Each row is followed by the group that its hidden value falls in (each part has its own value, ranges and names):
[  -5    2   13 -154  -16   81  -52   39   -1   81  -20  -23   69    2
 -105    2  110 -125  -58   57   51   21  -39    2 -135  -53  136 -109
   76  -95  -60    2 -113   19   72   -4  -43  145 -139   51  -32    9] => J132
[ -12   63  -41   64  -32  -17   61 -206  238 -170  126  -41   88   14
 -135 -110  -25  -64  -83   71 -151 -102    8 -211   50   53  -74 -121
  -12  385  -28   39  106   51  -95  -20  -40   18   91 -114 -113   26] => J67
[ -96   29 -128   -4    2   -9 -155  -50   32 -107   95   35  103  -51
  -30 -164  -38  -44  -74   41   57   16  142 -104  -84   57    5 -161
   52  -69  -10   20  116    9  -55  -69 -129    3  -27  -28    6   91] => J250
[-139  -58   70  149 -169 -273  -51  132 -152 -102  -59  -88   73   54
 -330   44  147 -311 -140  262 -171  252 -144  -30  -36  158   31    4
   64  -14   -5  -87  182  192   12 -162 -120  -54 -108  -53   13   23] => J250
[ 348  127  282 -228 -155   26   94  335  226  415 -200 -139 -172   87
 -234  403  -47   58  -38  200 -183  101 -387  236  234   45  -70  219
  -35  178  -95    9  -71   97  138   74   33   97   -2 -160  191 -148] => J303
[  -8   22  -13    6  -35  -77   32  -21   -8 -151   37  -29   26   73
  -94   60   -7 -113   38  125   34   17  -78 -190   76  117 -134  -94
  -26   90  -43 -129  179   67  -74 -139 -115  -26   56 -118   25   64] => J132
[-101 -259  334  -80  214  199   -7  -55   53  242  -36  -47  524  -22
   21 -104  327 -165  169 -175  309 -148  -30   44 -417 -527  465 -310
   66 -139 -340  252 -585  -51  111  263  316  434 -207  271 -377  -58] => J405
[  11   46  -62  -66  -29  -43 -133   76   69   44   25  -55   36  -51
  -89  -20  -32  -72  -82   76   18   44   11    7  -28  104   -8  -66
   43  -41    2  -10   64   41  -18  -54  -80    2  -42  -83   51   42] => J132
[ -86  160 -183  -34  -25  -49 -130   21  252  -84   34   35   98  -68
 -136 -224  -71   23 -142  133 -349  -19  111  -76   -6  156   51  -91
   68  228  102  253    4   79  -23  -16  -38  -30  -35 -106  -25   73] => J629
[ -34  -11  152  -47 -230  -26 -139  148  -46  289 -104  -82   -2  -50
 -305  -13  216 -214 -251  162  -45  144 -108  272 -106   73  103   70
  166 -116   -3  -13 -108  158  162   60 -114   87 -256   61   37 -109] => J67
[ 154  -17  119  -97   30   84   -5  -20  214  146   -2  -24  155   11
  -44   54  -26    7  -91    8   37   73  -22   84  -74 -207  166 -106
   45  -13 -155  139  -70  -36   25   75   17  197  -41   -5  -51  -39] => J132
[ 127   46   51 -208  118  114  142   31  148  111   37  -43  133   61
   -4  161   14 -109   84   14   80 -116 -126  -55    5  -31   75 -128
   12  166  -16  -60 -180   30  -50  -19   26  175  -11  -40  -98   44] => J36
[ 172   19  257 -124  -44  106  237   21  124  226  -12 -100   23  134
 -185  257  130 -171  -24  127  -35  -70 -289   63  101  -71   53   17
   20  296  -27  -87 -173   87   33   40   -4  213  -45    4  -80  -77] => J36
[ 132   83   49 -198  -59  100   28   48  136  118  -60   28   20   29
  -72   82  -14    9  -44   61   18   44  -74   32    8   15   -3  -48
   55   14  -89   -8  -43   56   53   14  -84  109  -49  -57   36  -32] => J303
[  98   56   38 -143   31   77   -9   52  133  215   44  -11  110   -3
  -27   57   -2  -85  -83   57   74  -22  -16  145    6   21   88  -75
  104   23   74    8 -121   48  -29    5  -93  135  -93  -14  -17   17] => J629
[ 117    8   82  -96   46   90   92  -73  182  143   92  -70  141   11
  -55   77   28 -142  -63   -2  101  -79  -62   32  -24  -49   74 -109
   55  170  -19  -60 -111   36  -59   25  -26  169  -27  -21 -118   -4] => J303
[  -9  -44  174  -97  -82   70   21   29 -109  154  -75  102  154   82
  -76   42  174 -159  -62  115  180  124  -49  158  -66  -41  105  -95
  169 -211  -36  -47 -114  118   70  -11 -199  169 -212   99  -17  -34] => J629
[ 128   55   57 -118   -3  122   26  -41  160   98   56  -46  -11   36
  -57   68  -23    5  -34   50   40  -80  -68  -24   52  -68   -8  -63
   -7  126  -56    7  -17  -34    1   26  -40  127   18  -34   11  -10] => J132
[   5   15  -79  -92   79   39  -32  -72  115  -42   89  -36  147  -29
   -6  -48   -8 -101   -4  -15  104  -66   45 -117  -93    1   47 -188
   30   40  -42  -19  -24   -1  -69  -40  -25   85  -12  -48  -87   73] => J405
[  93  102  -17 -221   -1   94   12   85  147  135  -18  -13   44   -3
  -81   62    1  -54  -47   58  -36  -21  -65   24  -24   54   62  -63
   62   74    3    2 -123   59   28    0  -38  113  -74  -46   -9   12] => J36
[  70   71  -31 -252   18   73  -48  156   70  150  -44  -93   -2  -22
  -98   96   49  -98    8   53   11  -44 -113   -4  -71   47   75  -59
   29  -14  -22  -30 -156   27   62  -13   27  106  -96  -37   16   24] => J405
[  72   11   -6 -171   57   72 -105   64  135  209   27  -64  151  -89
  -15   -1    9  -92  -68  -41  157  -13   26  112 -143  -19  130 -119
   90  -95  -38    9 -153   16    0   40   -3  138 -107  -14  -47   14] => J67
[-103   33 -138  -83   61 -102 -128  119   42 -175  -49   -3  158  -32
  -55  -82  -26  -42   95   59  -72   50   24 -220 -118   87   36 -173
  -13  -54 -105   89   28   48  -14  -97   48  -26  -11 -110  -15  113] => J132
[ -51 -155  145  120  202 -132   85  -32  -47  -76  144 -128  323   47
  108  122   21 -234  342  -58  465 -188 -101 -227   46   61 -174 -227
 -100  107 -109 -267   30   74 -257 -109   53   10  154 -129 -147  120] => J67
[ -69   77 -156  -39   96  -31 -200   71  122  -11  129 -103   50 -111
   18 -116 -101    0   93    1   78 -205   70 -149   22  170 -122 -119
  -58  101   47   11   30  -12 -112  -40   32  -67   78 -135   33  125] => J132
[-125  240 -334  161   76  -65 -139 -251  569 -380  239   63  156 -119
  -19 -476 -317  264  -76   47 -490 -253  308 -375  141  174 -151 -188
  -78  657   87  438  208  -12 -213   21   43 -157  267 -261  -96  146] => J629
[  59   32   -5 -175   -7   44  -77  116   66  130  -36  -54   48  -20
 -109   52   38  -89  -82   66   -6   65  -52   53 -106  -24  140  -70
   65  -89  -45   32  -88   16   63  -10  -19  121 -118   -5   11   10] => J132
[  47   68   14 -157  -15  127   -7   55   81  116   39  -58  -38   25
 -139   55   46  -66  -82   92  -78  -57  -87  -17  -31  -61  114  -38
   21   95    1   20  -94  -17   58   11  -24  151  -70   43    6   14] => J250
[ -15   79 -101  -73  -51  -39  -45   16  121   23   42  -18  103  -45
 -161  -60   22 -177 -206  105 -134   72   30   34  -74  146   98  -79
  132   90   98    0   -7  120  -26  -66 -121   41 -115  -54  -55   41] => J36
[-243  168 -281  -87   79 -217 -325  415  -40 -118  -16 -154  -66 -149
  -22 -100 -112   24  392   86  -18 -293  -53 -349  123  558 -392  -37
 -179  116   86  -80   52  119  -97 -148  128 -329  143 -304  186  214] => J67
[ 134   92   44 -239   16  160   70   56  144   83  -31  -46  -55   73
  -84  134   11   27   57   75  -61  -98 -158 -103   36  -83   32  -54
  -44  143  -94   38 -116  -37   72   23   43  155    1  -28   18   -3] => J132
[  74   71  -71  -52   12   -3  -23  -49  202   40  125 -119   38  -45
  -97    4  -49 -116 -113   45  -22  -78  -12  -38   18   95  -17  -77
   22  208   54  -44   36   27  -88  -36  -46   37   20 -109  -39   41] => J405
[ -71   53  -25 -159  -99  103 -171   70  -15   56  -82   60    0  -31
 -110 -130   90   19  -63   81   -7   37   33    1 -123  -11   62  -82
   82 -176  -91  104  -74   21  147   37  -82   81 -153   54   63  -12] => J132
[  68   99   30 -146  -42  137   54  -40  175   88   18   34   36   34
  -92   -9   21  -11  -75   78  -70  -67  -38   -3   29    0   25  -67
   62  177   -2   51  -93   48   28   38  -79  128  -48  -13  -32  -17] => J36
[  94  -32  163 -244  137  165   90   83   49  135  -62  -30  155   67
   67  165   73  -20  283  -55  274 -153 -165 -106  -52 -149   34 -163
  -52  -22 -219  -40 -258  -15   31   54  124  207   -4    2  -71    7] => J67
[  31   60  -71  -53  -39  -10  -34  -63  145  -17   60   22  116  -35
  -69  -62  -46  -85 -144   44   16   63   69   -6  -40  103   -1 -116
   97   46    3  -30   79   82  -61  -53 -148   32  -35  -87  -30   31] => J303
[-190   35  -77  133  -35  -79 -189  -62   66  -50  154  -35  116 -114
  -59 -260   -4  -78  -16   33   88 -172  130  -93   23  237 -187 -109
   26  154   70  -29   87  103 -121  -14  -98 -104   33  -91  -25   71] => J303
[ -57 -119  179  -23   82   57   11  -17  -11  185   67  -81  279  -14
  -33    4  186 -248   61  -42  294 -123  -56   50 -143  -89  123 -165
   72   -1  -65  -82 -245   69  -37   57   34  190 -111   84 -185    4] => J303
[ -15  131  -98 -121  -93   -9  -22   47   63  -86  -23   17  -44   12
 -123  -19  -19  -33   -6  123  -87  -12  -46 -150   56  222 -146  -51
   15  115   -4  -71   86  108    2  -86 -120  -47    3 -129   64   41] => J303
[-144   -8  -45  -47  215  -26   37   36   -3 -127   94  -30  261   32
   75  -19   40 -149  315    2  163 -255  -36 -292   -4  105  -47 -243
  -57  169   14  -65 -133   64 -160  -99   80   28   58  -71 -144  173] => J629
[  64   14   50  -98   56  128   42 -110  151   95   79   67  205   24
   27  -30   12  -59  -67    6  127  -35   60   54  -45  -90  111 -172
  109   35   -6   46 -106   20  -50   25 -107  181  -70   28 -103   18] => J629
[  28   81  -57  -82  -19   43  -17  -55  152   40   63   53  119   -5
  -66  -68  -15  -77 -166   86  -50   32   71   53  -18   56   80 -113
  129   68   82   56  -12   67  -40  -31 -157   87  -88  -28  -40   34] => J629

New part:
[ -13  -34 -200 -126  127  -23  -57  -18  171 -124   62  -30   97 -224
  -91 -130   91   -2  -39 -119 -408   57 -232  132  -91 -256 -173 -143
  -55   11   62  -48  -30  -39  279  -20  389  -91   84  -18 -112 -150] => Z
[-170   68  129  -78  -35 -128  120 -112  113   74  -17   -2  194 -124
 -127  -15 -113  121   38 -193  -55   76 -139   14 -195 -163  -89  -96
 -113   -3  202  -98  239  170  220   -4  155 -251   22 -171 -226 -185] => Z
[-110  -26 -148   53  -17  -34  -20   34  162 -340   33  -94  176  205
  -89 -232  310 -163   14  -69 -190  186   88   26 -200  -85  313 -352
 -161   82 -138  -11 -287   46   92  210  -24  -14 -155 -170  -45 -236] => W
[ 191  -22  -37  180   91  156  131  242   74  163  -93  -61  121  -41
  -79   62 -110  -42  -62  123    1    6  134  -42  128  -49  249  -31
  132   15   32  171  -59  -12 -108  107 -101  242 -231  221  216   84] => H
[ -27   -4 -244  -84   95  -22    3    2  171 -363   37 -134  139  124
 -149 -306  344 -195   32 -119 -457  185  -94  157 -223 -161  153 -374
 -274  100 -145  -50 -283  -53   72  122  205  -54   33 -122 -108 -309] => Z
[-102   52   71  -10  -62   82   58   76   45   21   45  -62  120    4
  -48   28  -47  105   61   28  122 -101    2   12  -63 -103   45  -97
   52   64   33   36  -64   65  114  101   13  -31 -100   65  -30   35] => C
[  27  -64  106 -125   36   37  150   -8    0  137  -10  -50   78  -23
 -124   69 -174   43  -17  -18    8 -105 -133  141  -60  -51  -46  -10
   89   36   65    5   29   24    0  126   75   17   -1   79  -28  -11] => Z
[  63  -86   89 -103  -57   85 -198  -38  -92    1   37  -30  104  282
 -161   91  131   50   85  234   92  -97  -51   59   37  -46  -58 -188
   13  103 -122  109 -289 -243  -29    3   68   -3  111  106  217   49] => C
[ -41 -132   24   16  -34 -105 -179  -74  144  -97    8   66  131   27
  -29  -66   49  -61  -59  -19  -57   26  -70 -157  -30  -71  -63 -177
  -92  -31   90   19  -46  -74  173   10   90 -123  -56 -155   22  -88] => C
[ -63 -128   84   72  -22  -51  -83   13  122  -12   20   68   89  -34
   60   -6  -65  -12 -126   15  155  -71   10 -123   39  -31   13  -30
  169  -17  106   79  -29   29  111   62  -76   58 -181  -85   72   79] => W
[  35  -58   45 -139  116  -13  418  102  106  199   65   -7   35 -336
   -3   82 -480    1 -206 -248   -7 -170 -114  185  -68   -6   54  259
  274  -88  152  -54  283  239   17  405    1  142 -263  124 -239   31] => T
[  72 -123  -95  -39  -45   75 -100   22    6  133  -63  -36  144  -75
 -261  198  -67  112   10   62 -203   26  -79   28   -3 -150  -61  -97
   17  -39   69  -42  -35 -130  263   -8  299  -71   52  120  122  -55] => Y
[ 141 -163   16   30  107  -85  -69  -44  106  -12  -49   43  107  108
 -130   31   48 -104 -166  122 -103  120    7   77   75  -46  114  -83
  124  -71  -29  114 -110 -124  -69  116  -54  157 -108  -10  176  -37] => H
[-217 -142  168 -156   53   53   18 -232   38  -56 -111 -242  -13  127
 -305  -24   96  148  154  -94  -66  -24 -382  290 -276 -134 -176 -280
   26  199  149 -130 -181  -41  217 -271  255 -150  415 -104  -37 -155] => Y
[  -9   76  149 -201  -35 -188  -62 -115    9   97  127  144  179  -19
  -94  138 -100  130  -90  -26   86  -30  -80   72   24  -92 -126   98
   67  -86   11   16  177  -71    9   48   67  -81   26  -55  -71   26] => T
[ -27 -207   36  -88   24  -27 -131 -112    9  -38  -11  -25   69   86
 -141  -12   70  -14  -33  -49  -34   -9 -164   72  -71  -39  -80 -139
   76  100   39  -17 -130  -96  109  -81  136   -5  159 -111  105  -64] => Y
[-152 -221   76  -20   81   22  115 -109  119    5 -133 -161    9  -77
 -174  -59  -75   24   -5 -202  -95    6 -263  132 -220  -78  -54 -161
   99  114  238 -117  -20  112  238 -103  162  -44  144 -137  -50 -147] => Y
[ -54  100  122  -74   25 -198   -5  -47  -32 -114  175  110  231  200
   68 -235  190 -130  -52 -239  243   87   85  -28  -75   66  180  -59
  -21  209 -119   91   49  107 -267   34 -232   67   12 -322  -18  -78] => H
[ -58 -467  182 -309  125  -55  150 -297   60   29   -8 -106 -119  -28
 -204   60 -298  -42  -96 -244 -105 -171 -482  316 -265   64 -250  -36
  172   14  196 -192    7   36  217  266  225  -95  149  -51 -188 -186] => W
[ -41  -10  278   -5 -128 -194 -140  -46   31  247   76  279  183 -156
  140  141 -299  117 -163  -10  390 -171   10 -316  164   -7 -209  193
  150 -110  229  102  339   25   59  -45  -84  -82 -152 -145   30  196] => V
[ -72 -166  100    4   45   18    1  -88   92    6  -89  -82   69    2
  -84 -124   -9  -34   60 -103  -49  -16 -211  -54 -141  -69 -127 -235
  -91  134  196  -18  -34   36  157 -103  148 -137  110 -125   -1 -142] => V
[  67  114   21  -97   72   30   70  130   45   41  123    6   83  -91
   16  -25  -94   16  -60  -87   84 -169  -62   20   65  -43    4   79
   72   58   -3   87   36  -73 -126   -1   15  110   -9  102  -13  128] => H
[ 130 -161  -91 -308   27   55 -179 -116  -17  105   77   -8   67 -121
 -291  237  -92  163   33   98 -355  -92 -330  219  -10 -220 -384  -70
  -15  -85   24  -72  -46 -270  335   83  550 -201  209  244   -5  -80] => V
[-117 -226  143 -215   89 -103  161 -222   57   72   29  -25   51 -121
 -135    8 -197   42  -55 -231  -85   -5 -298  253 -242  -72 -175  -33
  136   32  180 -130  157  212  239  228  178 -131   51 -125 -221 -208] => V
[  11  -75    7  107  -40   82  -14  113  126  -27  -66  -58   99   29
  -18  -80  -36  -83   18   14    1  -86  -12 -215  -15  -26   62 -195
 -132   40  100   55 -113  -61   60    7   24  -36 -118    7   68  -11] => C
[  80 -109    1  112   33   86 -369  -19   24 -135  -93  -45  113  319
  -98 -132  407  -75   85  317  -36   58  -26 -100  108 -120  -46 -391
  -87  177  -76  216 -441 -320  -48 -326   67   51  180  -34  407   17] => V
[  34 -276  112 -156   39    7  -12 -121   -1   43    9  -31   16   60
 -111   18 -123  -55  -24  -60   -9 -136 -239   68  -90   30 -154  -97
   37   65   84  -25  -65  -63   76  126  134  -57   80   -9   12  -74] => C
[ 183  -47  -53  -53   -3 -115  105  150   27  186  114  213  199 -207
   65  110 -313  -93 -279  -83   22  -54  136  -85  132   25  119  249
  175 -154    1   70  256   78  -75  398  -72  163 -374   39   -9   75] => T
[-150 -115   42  -15  148  -52  209  -54  290  -78  -53  -94   -9 -214
  -42  -89 -141    2 -140 -114 -170   -6 -210  196 -152 -164  -16  -60
  180  -73  210  -52   24  174  226  147   75   28 -146  -57 -202  -87] => Z
[-167  -45   99   73  -11   97  123   23  156    3  -97 -160   63  -63
  -73  -88  -83   54  109  -97   15  -71 -146  -72 -175 -108  -24 -223
  -79  106  232  -38  -31  118  227  -62   98 -144  -10  -35  -85  -86] => C
[ -28  142   51 -269 -164 -156 -379  -74 -139  -81  320  220  252  151
   37  -17  194   77   41  -32  202 -118  -21 -133   55  -53 -216  -36
 -134  106 -175   67   -6 -215  -14  -79  134 -181  175 -146   21   61] => C
[   8 -161  -29   46  -36  -59  263  164  218  109   50   92   93 -334
   91   94 -495  -88 -272 -194    1 -129   69 -142  -24   38  172  184
  167 -238  191  -53  263  245  195  572  -79   56 -567   44 -211   11] => C
[  70   30   15   69   78   80 -124   39   41  -23  -86  -74  122  153
 -120  -79  233    0   54  190  -40   48  -33   20   74 -149   11 -230
  -13  142  -29  168 -245 -191  -91 -272   50   98  137   32  260   35] => T
[  93  -45  -75 -234  128   42   -4  -51  -32   69   69  -47   96  -77
 -213   64   25   92    6    9 -249    4 -219  322  -39 -198 -171  -46
  103   69  -43    0  -54  -89  103   31  326   12  186  137   16  -69] => T
[-104  -17   85  -25  -34  106  -94  -29   14  -51  -66 -153   70  162
 -176  -31  145   90  139   44   44  -72 -149   31  -90 -102  -52 -254
  -49  178   45   10 -235 -145   80 -277  133  -62  242  -20  117   -3] => Y
[-152   18  215 -124 -153 -170  -78  -96  -56  -68  166  114  193  230
   25  -31   39    2  -24 -114  357  -69   56  -75  -89   79   73  -40
   16   94  -71   21   12   47  -74  125 -179  -64  -44 -250  -48    1] => W
[ -97   28  109  -93 -107  -27   18    8  -37  -27   50  -27  144  167
  -88   -7    7   14   15 -109  187  -87    1  -11 -100   38  119  -72
  -10  111  -36  -21  -56  -21  -68    7  -63   -5   41 -117   -4    5] => Y
[  49  -90   10  -68  -81  -15  257  181   54  197  132  109  124 -268
   77  161 -505  -25 -202 -179  128 -216   83  -95    0   75  128  248
  181 -154   96  -34  273  211   91  574  -70   61 -469  118 -180   72] => C
[ 147   55  -58  161 -104  192  -63  333   -6   74   22   17  164   73
   66   44  -29  -44  -12  235  190 -173  251 -263  207   -5  212  -54
   33   40  -89  222 -192 -129 -127  101 -136  190 -290  219  273  232] => C
[ 113 -211  301  -81   23 -157 -131 -119  -96  228   47  234   93   86
   72  122 -176  -24 -233  108  391 -148  -25  -43  202  104 -136  184
  364    5   52  189   98  -65 -214   26 -202  196  -45 -103  245  211] => Z
[-314 -162  131  -14  103   52  -91 -317  190 -235 -262 -355  -30  211
 -395 -164  354  130  234  -24 -265  161 -447  282 -354 -259 -173 -559
 -124  224  214 -140 -361 -103  353 -521  336 -240  534 -219   10 -294] => Y
[ -71 -105  148   16   86   86   74  -92  153   -3 -212 -213    3   75
 -202  -96   10   12  111   22 -126  -34 -292   56 -146 -125 -121 -308
 -131  108  213  -13 -150  -89   86 -252  168 -114  210  -23   22 -115] => Z
[  30  -93 -285  -50   23   78  -96   46  160 -136  -49 -134  109  -93
 -271   -6  111   -2   29  -39 -506   98 -160   73 -117 -223  -13 -261
 -176  -34   23 -113 -181 -179  343  -14  432 -123   81   75   -7 -196] => Y
[  38   11  177   19  -79  -88   10   23  -42   13   -9   66  206  289
    7 -113   40 -158  -25  -18  248  -18  118 -189   -2  118  184 -118
 -124  118  -56  117  -35  -31 -307   33 -246   47  -76 -189  115  -11] => Z
[ -78 -142   29  157   33  157  177  108  227   -8 -212 -221  -24  -48
 -143   11 -141    1  -27   34  -71  -82  -92   13  -88  -77  150 -169
   90  -18  203  -19 -171    8  158   -4   13   83 -131   92   39   10] => Y
